array([[ 11, -23, -47,  -4],
       [-71, -14,  28,  30],
       [-67, -21,  15,  18],
       [ 25, -12, -63,   4]])
:
array([[-23, -47],
       [-14,  28]])

array([[-49,  15,  18],
       [-47,  -7, -82],
       [ 78, -13,  -1],
       [-19,  17,  55]])
:
array([[ 15,  18],
       [ -7, -82]])

array([[ 25,  59, -61, -58,  70],
       [-16,  17, -42, -62, -13]])
:
array([[ 59, -61],
       [ 17, -42]])

array([[-24, -18,   1, -73],
       [-24,  -9,   0, -71],
       [-26,  -1,  -1, -63],
       [ -7, -56,   2,  38],
       [-27, -11,   0, -73]])
:
array([[-18,   1],
       [ -9,   0]])

array([[ -6, -63,   5,  24,  45],
       [ -2,  59,   0, -34, -33],
       [-34,  -2,  -1, -71, -41],
       [-32,  -9,  -1, -80, -28],
       [-11, -59,  -5,  56,   2]])
:
array([[-63,   5],
       [ 59,   0]])

array([[-33,  -1, -71],
       [ 42, -54,  49]])
:
array([[ -1, -71],
       [-54,  49]])
---
array([[-20, -13,  46,  28, -28, -25,  -5,   0],
       [-10, -13,   1,   8,  -8,   9,  14, -29],
       [  0, -20, -26, -12,  46, -34,  20,  10],
       [ 72,  -5,  19, -19,  -8,   9,  20,   5],
       [ 10, -18,  19, -32,   6,  34,  -1,  15],
       [ 41, -23,  28, -39,   6,  43,   5,  15],
       [  0, -18,   1, -12,  -8,  34,   2,   0]])
:
array([[  0, -18,   1, -12,  -8,  34,   2,   0],
       [-20, -13,  46,  28, -28, -25,  -5,   0],
       [-10, -13,   1,   8,  -8,   9,  14, -29],
       [  0, -20, -26, -12,  46, -34,  20,  10],
       [ 72,  -5,  19, -19,  -8,   9,  20,   5],
       [ 10, -18,  19, -32,   6,  34,  -1,  15],
       [ 41, -23,  28, -39,   6,  43,   5,  15]])

array([[ 57,  14,  74,  -1, -24, -37,  -6,  74],
       [-27,  18, -70,  13,  50,   9,  31, -58],
       [ 52,   4,  82,   1, -38, -27, -12,  74],
       [ 46,  44,   8,  65,  21,   2,  65,  -7],
       [ 41,  56,   4,   8,  51, -60,  36,  37],
       [-53, -63,  -5, -12, -55,  62, -42, -38],
       [ 52,  54,  13,  59,  32, -19,  66,  11],
       [ 26,   0,  61, -22, -23, -39, -26,  73],
       [ 39,  21,  56,   1,  -3, -46,   3,  71],
       [ 28,  58, -22,  54,  56, -19,  71, -13]])
:
array([[ 28,  58, -22,  54,  56, -19,  71, -13],
       [ 57,  14,  74,  -1, -24, -37,  -6,  74],
       [-27,  18, -70,  13,  50,   9,  31, -58],
       [ 52,   4,  82,   1, -38, -27, -12,  74],
       [ 46,  44,   8,  65,  21,   2,  65,  -7],
       [ 41,  56,   4,   8,  51, -60,  36,  37],
       [-53, -63,  -5, -12, -55,  62, -42, -38],
       [ 52,  54,  13,  59,  32, -19,  66,  11],
       [ 26,   0,  61, -22, -23, -39, -26,  73],
       [ 39,  21,  56,   1,  -3, -46,   3,  71]])

array([[-24,   1,  -1,  19, -66, -28, -19,   2,  20, -28,   0,  -8, -10,
        -17,  -2],
       [ 16,  17,  -6, -20,  74,  19,  10,  22, -37,  26,  13,   6,   9,
         18,  17],
       [-23,   5,  -6,  37, -36,   5,   1, -28,   1, -15,   8, -30, -47,
        -52, -36],
       [ 24,  13,   3, -28,  74,  14,   3,  30, -21,  30,  12,  17,  33,
         40,  33],
       [-16,  63,   7,  48,  53,  23, -12,  22,  -3,  13,  69, -18, -15,
        -18,  14]])
:
array([[-16,  63,   7,  48,  53,  23, -12,  22,  -3,  13,  69, -18, -15,
        -18,  14],
       [-24,   1,  -1,  19, -66, -28, -19,   2,  20, -28,   0,  -8, -10,
        -17,  -2],
       [ 16,  17,  -6, -20,  74,  19,  10,  22, -37,  26,  13,   6,   9,
         18,  17],
       [-23,   5,  -6,  37, -36,   5,   1, -28,   1, -15,   8, -30, -47,
        -52, -36],
       [ 24,  13,   3, -28,  74,  14,   3,  30, -21,  30,  12,  17,  33,
         40,  33]])

array([[-21,  65,  61,  35,  57,  44, -42,  62,  34,  37,  44,  77],
       [-42,  71,  61,  42,  43,  29, -47,  67,  41,  39,  27,  72],
       [-42,  73,  46,  56,  39,  10, -45,  53,  54,  48,   8,  71],
       [ 85, -36, -23, -31,  42, -40,  82,  16, -80, -64,  29,  25],
       [-33,  76,  53,  47,  51,  31, -46,  57,  48,  45,  34,  84]])
:
array([[-33,  76,  53,  47,  51,  31, -46,  57,  48,  45,  34,  84],
       [-21,  65,  61,  35,  57,  44, -42,  62,  34,  37,  44,  77],
       [-42,  71,  61,  42,  43,  29, -47,  67,  41,  39,  27,  72],
       [-42,  73,  46,  56,  39,  10, -45,  53,  54,  48,   8,  71],
       [ 85, -36, -23, -31,  42, -40,  82,  16, -80, -64,  29,  25]])

array([[-34,  28,  -8,  28,  51,  46, -47,  55,  21,  36,  58,  62],
       [-46,  53, -26,  52,  47,  41, -47,  56,  35,  50,  37,  59],
       [ 54, -45,  12, -30,  38, -58,  64,   0, -45, -62,  11,  32],
       [-36,  29, -11,  31,  53,  40, -45,  56,  17,  38,  55,  62],
       [ 52, -47,  36, -51,  10, -37,  42,  -9, -48, -55,   6,   5],
       [-30,  26,  -1,  28,  51,  44, -49,  58,  12,  33,  62,  60]])
:
array([[-30,  26,  -1,  28,  51,  44, -49,  58,  12,  33,  62,  60],
       [-34,  28,  -8,  28,  51,  46, -47,  55,  21,  36,  58,  62],
       [-46,  53, -26,  52,  47,  41, -47,  56,  35,  50,  37,  59],
       [ 54, -45,  12, -30,  38, -58,  64,   0, -45, -62,  11,  32],
       [-36,  29, -11,  31,  53,  40, -45,  56,  17,  38,  55,  62],
       [ 52, -47,  36, -51,  10, -37,  42,  -9, -48, -55,   6,   5]])

array([[-10, -32],
       [  6,  36],
       [  6,  36],
       [ 12,  -8],
       [ -9,  11],
       [ -2, -63],
       [ 26,  27]])
:
array([[ 26,  27],
       [-10, -32],
       [  6,  36],
       [  6,  36],
       [ 12,  -8],
       [ -9,  11],
       [ -2, -63]])

array([[ 43,  -5,   1,  71,  46, -19,   5,  23,   7],
       [-12, -12, -15, -35,  15,  36,  21,  42, -20],
       [ 34,  31,  21,  53,   2, -18, -18, -22,  47],
       [ 51,   6,  -8,  73,  39, -24, -11,  21,  27],
       [ 54,  10, -15,  71,  38, -23, -15,  25,  35],
       [-28, -35,   5, -31,  24,  35,  50,  35, -63],
       [  0,   3,  47,  27,  10,  11,  19, -22,  -9],
       [ -7,  51,   3, -57, -35,  38,  -1,   7,  54],
       [  8,   0, -24, -20,  24,  37,  10,  54,   4],
       [ -3,  12,  50,  18,   0,  14,  15, -27,   0]])
:
array([[ -3,  12,  50,  18,   0,  14,  15, -27,   0],
       [ 43,  -5,   1,  71,  46, -19,   5,  23,   7],
       [-12, -12, -15, -35,  15,  36,  21,  42, -20],
       [ 34,  31,  21,  53,   2, -18, -18, -22,  47],
       [ 51,   6,  -8,  73,  39, -24, -11,  21,  27],
       [ 54,  10, -15,  71,  38, -23, -15,  25,  35],
       [-28, -35,   5, -31,  24,  35,  50,  35, -63],
       [  0,   3,  47,  27,  10,  11,  19, -22,  -9],
       [ -7,  51,   3, -57, -35,  38,  -1,   7,  54],
       [  8,   0, -24, -20,  24,  37,  10,  54,   4]])
